Below is a small trained network, with its code and all its weights. Each question gives an input and a class and asks what happens when units are switched off, that is, made to give their printed mean instead of their output.

import numpy as np


def w(rows, s, z=0):
    codes = np.array(rows[::2]) - 128.0
    scale = np.full(codes.shape[1], s)
    scale[-1] = z or s
    return codes * scale


def f(y):
    return np.maximum(y, 0)


def log_softmax(a):
    a = a - a.max(-1, keepdims=True)
    return a - np.log(np.exp(a).sum(-1, keepdims=True))


def net(x, mask):
    res = np.array(x, float).reshape(1, 3) / 4 @ E
    y = f(res @ A[0][:, :-1].T + A[0][:, -1])
    res = res + np.where(mask, y, B[0][:, -1]) @ B[0][:, :-1]
    return log_softmax(res[-1] @ U[:, :-1].T + U[:, -1])


A, B = {}, {}
E = w([
[47,111,107,99,13,30,113,94,235,137,101],'x0',
[253,106,67,118,187,58,12,119,141,201,135],'x1',
[193,119,28,236,43,108,151,55,68,29,226],'x2',
],0.011)
A[0] = w([
[63,192,154,174,80,186,237,136,109,10,128,3],'N0',
[177,124,49,193,88,117,143,89,78,63,182,143],'N1',
[198,148,124,152,201,205,144,149,46,96,156,78],'N2',
[195,87,48,180,154,52,89,123,135,149,161,64],'N3',
[211,100,107,143,152,60,46,82,125,189,128,64],'N4',
[99,74,87,137,40,56,143,72,202,85,148,57],'N5',
[167,98,42,220,97,132,135,60,100,32,202,102],'N6',
[156,120,83,121,169,106,59,135,123,164,149,14],'N7',
[177,135,96,117,171,102,83,139,88,145,151,61],'N8',
[112,112,126,113,68,20,98,96,183,152,113,103],'N9',
[178,151,146,178,198,195,121,147,61,119,175,122],'N10',
[123,165,203,73,203,143,112,187,144,178,63,149],'N11',
[103,176,180,139,100,167,181,116,79,71,127,79],'N12',
],0.013,0.0048)
B[0] = w([
[115,85,242,191,36,47,229,139,51,134,184,229],'N0',
[66,70,97,87,197,127,89,203,198,190,29,237],'N1',
[233,247,36,83,113,202,65,60,146,40,175,218],'N2',
[124,107,227,184,45,51,165,139,77,149,204,203],'N3',
[119,76,190,232,83,74,174,166,64,136,137,203],'N4',
[182,190,50,71,109,190,44,29,113,77,170,198],'N5',
[54,79,82,85,238,133,142,176,249,177,47,254],'N6',
[126,77,190,169,81,74,160,137,112,119,154,172],'N7',
[137,117,189,186,84,86,174,121,84,137,152,176],'N8',
[196,230,66,56,152,184,63,40,127,42,200,187],'N9',
[200,196,55,79,136,173,72,16,99,91,196,212],'N10',
[79,73,158,69,198,172,76,171,216,184,82,213],'N11',
[107,119,159,187,81,69,198,146,110,111,157,187],'N12',
],0.011,0.031)
U = w([
[91,74,144,60,230,154,99,207,187,186,57,245],'0',
[206,248,43,103,106,169,84,44,70,31,198,36],'1',
[115,86,216,230,28,87,217,178,28,105,199,27],'2',
],0.014,0.011)

Each question gives the input, the list of numbers given to net, and the class t.
The units are the neurons (one row each of A and B). Each row of codes is followed by its name. A weight is (code - 128) times the scale printed after its matrix; where a second scale follows, it is the last column's (A, B and U).
mask holds one flag per neuron, in row order. A switched-off neuron (its flag False) gives its mean, the last column of its row in B, instead of its output. The means were averaged over made-up inputs and are rounded, as every weight is.
A unit's drop is (log p(t) with every unit on - log p(t) with that unit switched off) / (log p(t) with every unit on - log p(t) with every unit switched off).
The circuit of an input: a set's keep is (log p(t) with only the set's units on - log p(t) with every unit switched off) / (log p(t) with every unit on - log p(t) with every unit switched off). Starting from the 12 units with the biggest drops (on a tie, the unit counted first), units are removed one at a time, each time the one whose removal leaves the highest keep (on an exact tie, the one counted first), for as long as the keep stays at least 0.8.
circuit, biggest first: the units of the circuit, biggest drop first
k most important neurons: the k neurons with the biggest drops, biggest first
drop when u is switched off: that unit's drop, to one decimal
input [0,5,5], class 0: circuit, biggest first => N6
input [4,-4,-2], class 1: 3 most important neurons => N4, N3, N6
input [4,0,5], class 0: 3 most important neurons => N6, N1, N2
input [-8,6,-1], class 1: 2 most important neurons => N2, N10
input [-4,7,7], class 0: 3 most important neurons => N6, N1, N0
input [-8,3,-6], class 1: 3 most important neurons => N2, N10, N6
input [-1,3,3], class 0: 2 most important neurons => N0, N6
input [4,8,-6], class 2: 2 most important neurons => N4, N6
input [5,6,4], class 2: 4 most important neurons => N3, N4, N2, N10
input [-2,-3,3], class 0: 3 most important neurons => N3, N4, N6
input [-2,-1,2], class 0: 2 most important neurons => N5, N9
input [5,2,-4], class 1: 2 most important neurons => N6, N9
input [5,7,1], class 2: 2 most important neurons => N4, N3
input [7,-7,4], class 1: circuit, biggest first => N5
input [-8,8,-4], class 1: 2 most important neurons => N2, N10
input [-8,3,8], class 0: 2 most important neurons => N6, N1
input [-5,6,4], class 2: 2 most important neurons => N3, N4
input [-4,-5,8], class 0: drop when N1 is switched off => 0.1
input [-1,2,8], class 0: drop when N8 is switched off => 0.0
input [3,-5,8], class 0: drop when N6 is switched off => 1.0
